Below are the code and all the weights of a small trained network. Each question names an input and a target symbol and asks about switching units off, where a switched-off unit gives its printed mean instead of its output.

import numpy as np


def w(rows, s, z=0):
    codes = np.array(rows[::2]) - 128.0
    scale = np.full(codes.shape[1], s)
    scale[-1] = z or s
    return codes * scale


def norm(h):
    return h / np.sqrt((h * h).mean(-1, keepdims=True) + 1e-5)


def f(y):
    return y / 2 * (1 + np.tanh(0.7978845608 * (y + 0.044715 * y**3)))


def softmax(a):
    e = np.exp(a - a.max(-1, keepdims=True))
    return e / e.sum(-1, keepdims=True)


def log_softmax(a):
    a = a - a.max(-1, keepdims=True)
    return a - np.log(np.exp(a).sum(-1, keepdims=True))


def net(x, mask):
    ids = ['αγδεζηθλμξπστψω'.index(c) for c in x.split()]
    T = len(ids)
    res = E[ids] + P[:T]
    r = norm(res)
    for j in range(2):
        rows = slice(4 * j, 4 * j + 4)
        q, k, v = (r @ M[0][rows].T for M in (Q, K, V))
        z = softmax(np.where(np.tri(T) > 0, q @ k.T / 4**0.5, -1e9)) @ v
        o = O[0][rows]
        res = res + np.where(mask[j], z, o[:, -1]) @ o[:, :-1]
    y = f(norm(res) @ A[0][:, :-1].T + A[0][:, -1])
    res = res + np.where(mask[2:18], y, B[0][:, -1]) @ B[0][:, :-1]
    return log_softmax(norm(res)[-1] @ U[:, :-1].T + U[:, -1])


Q, K, V, O, A, B = {}, {}, {}, {}, {}, {}
E = w([
[132,120,212,133],'α',
[181,150,141,103],'γ',
[147,135,184,121],'δ',
[209,79,78,198],'ε',
[155,114,247,122],'ζ',
[170,113,219,97],'η',
[160,126,171,105],'θ',
[80,233,95,148],'λ',
[175,152,20,92],'μ',
[123,111,180,112],'ξ',
[245,195,57,124],'π',
[54,80,52,84],'σ',
[246,89,172,124],'τ',
[203,183,185,179],'ψ',
[129,103,164,91],'ω',
],0.0013)
P = w([
[186,132,152,4],'0',
[182,135,147,51],'1',
[173,134,148,77],'2',
[161,132,145,105],'3',
[150,130,144,119],'4',
[143,127,137,118],'5',
[142,125,140,108],'6',
],0.0014)
Q[0] = w([
[238,150,160,172],'H0',
[131,142,86,50],'H0',
[153,102,143,184],'H0',
[112,122,76,77],'H0',
[27,110,115,179],'H1',
[244,130,199,85],'H1',
[2,160,35,210],'H1',
[39,157,48,198],'H1',
],0.0055)
K[0] = w([
[159,174,125,253],'H0',
[69,80,70,113],'H0',
[164,150,201,167],'H0',
[41,67,93,86],'H0',
[220,130,159,69],'H1',
[60,116,80,183],'H1',
[177,156,186,55],'H1',
[162,141,186,72],'H1',
],0.0055)
V[0] = w([
[73,41,121,24],'H0',
[107,62,83,138],'H0',
[135,179,186,150],'H0',
[135,118,135,209],'H0',
[61,38,83,127],'H1',
[74,187,150,81],'H1',
[99,4,83,115],'H1',
[66,227,78,102],'H1',
],0.0025)
O[0] = w([
[59,58,133,253,205],'H0',
[177,102,112,170,37],'H0',
[102,137,166,82,153],'H0',
[179,121,159,83,9],'H0',
[158,169,155,168,1],'H1',
[30,216,190,116,136],'H1',
[166,128,180,201,79],'H1',
[93,186,92,184,61],'H1',
],0.0029,0.0014)
A[0] = w([
[140,185,212,132,212],'N0',
[141,95,157,120,142],'N1',
[138,83,138,112,101],'N2',
[143,143,4,118,187],'N3',
[88,103,84,230,100],'N4',
[79,50,113,123,57],'N5',
[70,113,102,93,175],'N6',
[151,56,118,87,116],'N7',
[189,227,159,233,188],'N8',
[126,108,153,119,139],'N9',
[195,103,159,131,190],'N10',
[73,164,117,115,117],'N11',
[83,178,93,111,227],'N12',
[136,144,131,112,64],'N13',
[177,213,170,114,148],'N14',
[60,71,69,226,9],'N15',
],0.0036,0.0012)
B[0] = w([
[54,24,65,135,254],'N0',
[136,116,113,177,205],'N1',
[178,128,127,160,178],'N2',
[82,27,195,186,196],'N3',
[87,60,170,33,57],'N4',
[197,202,206,99,149],'N5',
[125,153,152,179,235],'N6',
[174,164,143,169,249],'N7',
[58,53,207,37,58],'N8',
[127,121,120,163,189],'N9',
[141,95,93,184,232],'N10',
[123,171,110,145,138],'N11',
[93,131,91,181,200],'N12',
[142,131,108,101,103],'N13',
[113,34,20,22,161],'N14',
[127,59,146,6,54],'N15',
],0.0021,0.0009)
U = w([
[168,116,75,113,3],'α',
[153,158,46,100,111],'γ',
[142,121,63,13,134],'δ',
[161,185,171,144,66],'ε',
[109,177,180,175,157],'ζ',
[76,192,101,111,106],'η',
[146,203,137,123,22],'θ',
[43,182,65,106,159],'λ',
[90,56,209,78,165],'μ',
[171,129,199,75,131],'ξ',
[54,40,151,86,127],'π',
[170,132,146,103,17],'σ',
[86,99,60,254,138],'τ',
[217,80,104,150,232],'ψ',
[120,165,177,174,165],'ω',
],0.0089,0.0029)

Each question gives the input, a string of symbols that net reads in full, and the target symbol t.
The units are the heads (4 rows each of Q, K, V and O) and the neurons (one row each of A and B). Each row of codes is followed by its name. A weight is (code - 128) times the scale printed after its matrix; where a second scale follows, it is the last column's (O, A, B and U).
mask holds one flag per unit, heads first, then neurons. A switched-off unit (its flag False) gives its mean, the last column of its rows in O or B, instead of its output. The means were averaged over made-up inputs and are rounded, as every weight is.
A unit's drop is (log p(t) with every unit on - log p(t) with that unit switched off) / (log p(t) with every unit on - log p(t) with every unit switched off).
The circuit of an input: a set's keep is (log p(t) with only the set's units on - log p(t) with every unit switched off) / (log p(t) with every unit on - log p(t) with every unit switched off). Starting from the 12 units with the biggest drops (on a tie, the unit counted first), units are removed one at a time, each time the one whose removal leaves the highest keep (on an exact tie, the one counted first), for as long as the keep stays at least 0.8.
units of the circuit, in order: the units of the circuit, biggest drop first
unit that matters most: the unit with the biggest drop
k most important neurons: the k neurons with the biggest drops, biggest first
which heads matter: for each layer, one digit per head in row order, 1 if its drop is at least 0.15 and else 0, layers parted by /
drop when u is switched off: that unit's drop, to one decimal
input η α ε δ, target ψ: units of the circuit, in order : (H1)
input ζ ζ μ, target τ: which heads matter : 00
input γ π μ α ψ, target δ: units of the circuit, in order : (H0; N14)
input α η ζ μ, target τ: which heads matter : 00
input ω σ θ, target π: units of the circuit, in order : (H1; N8; N0)
input μ ξ λ ζ σ δ, target π: units of the circuit, in order : (H1; N8; N0; N14)
input η μ ζ γ μ μ α, target τ: units of the circuit, in order : (N0; H1; N3)
input ψ ζ σ δ θ, target π: units of the circuit, in order : (H1; N8; N0; N14)
input ε η ζ α, target ψ: units of the circuit, in order : (H1; N3; N8)
input ψ ζ λ μ, target λ: which heads matter : 11
input τ ξ ζ θ ψ ε μ, target ψ: units of the circuit, in order : (H1; N3; N0; H0)
input ζ σ γ ζ, target π: units of the circuit, in order : (H1; N0; N8; N14)
input ζ μ δ, target τ: which heads matter : 00
input ζ α ζ ζ λ θ ω, target λ: which heads matter : 01
input α ξ τ θ θ σ, target μ: unit that matters most : N15
input ψ ζ α ε τ τ ξ, target ψ: which heads matter : 01
input ξ μ λ ζ θ λ α, target λ: which heads matter : 00
input θ ζ σ, target μ: 3 most important neurons : (N15; N4; N5)
input σ ζ ω μ, target π: 3 most important neurons : (N15; N4; N3)
input ζ δ γ λ θ, target λ: drop when H1 is switched off : 0.3
input τ π θ ε δ μ α, target ψ: drop when H1 is switched off : 0.4
input σ ω μ, target π: drop when N2 is switched off : 0.0
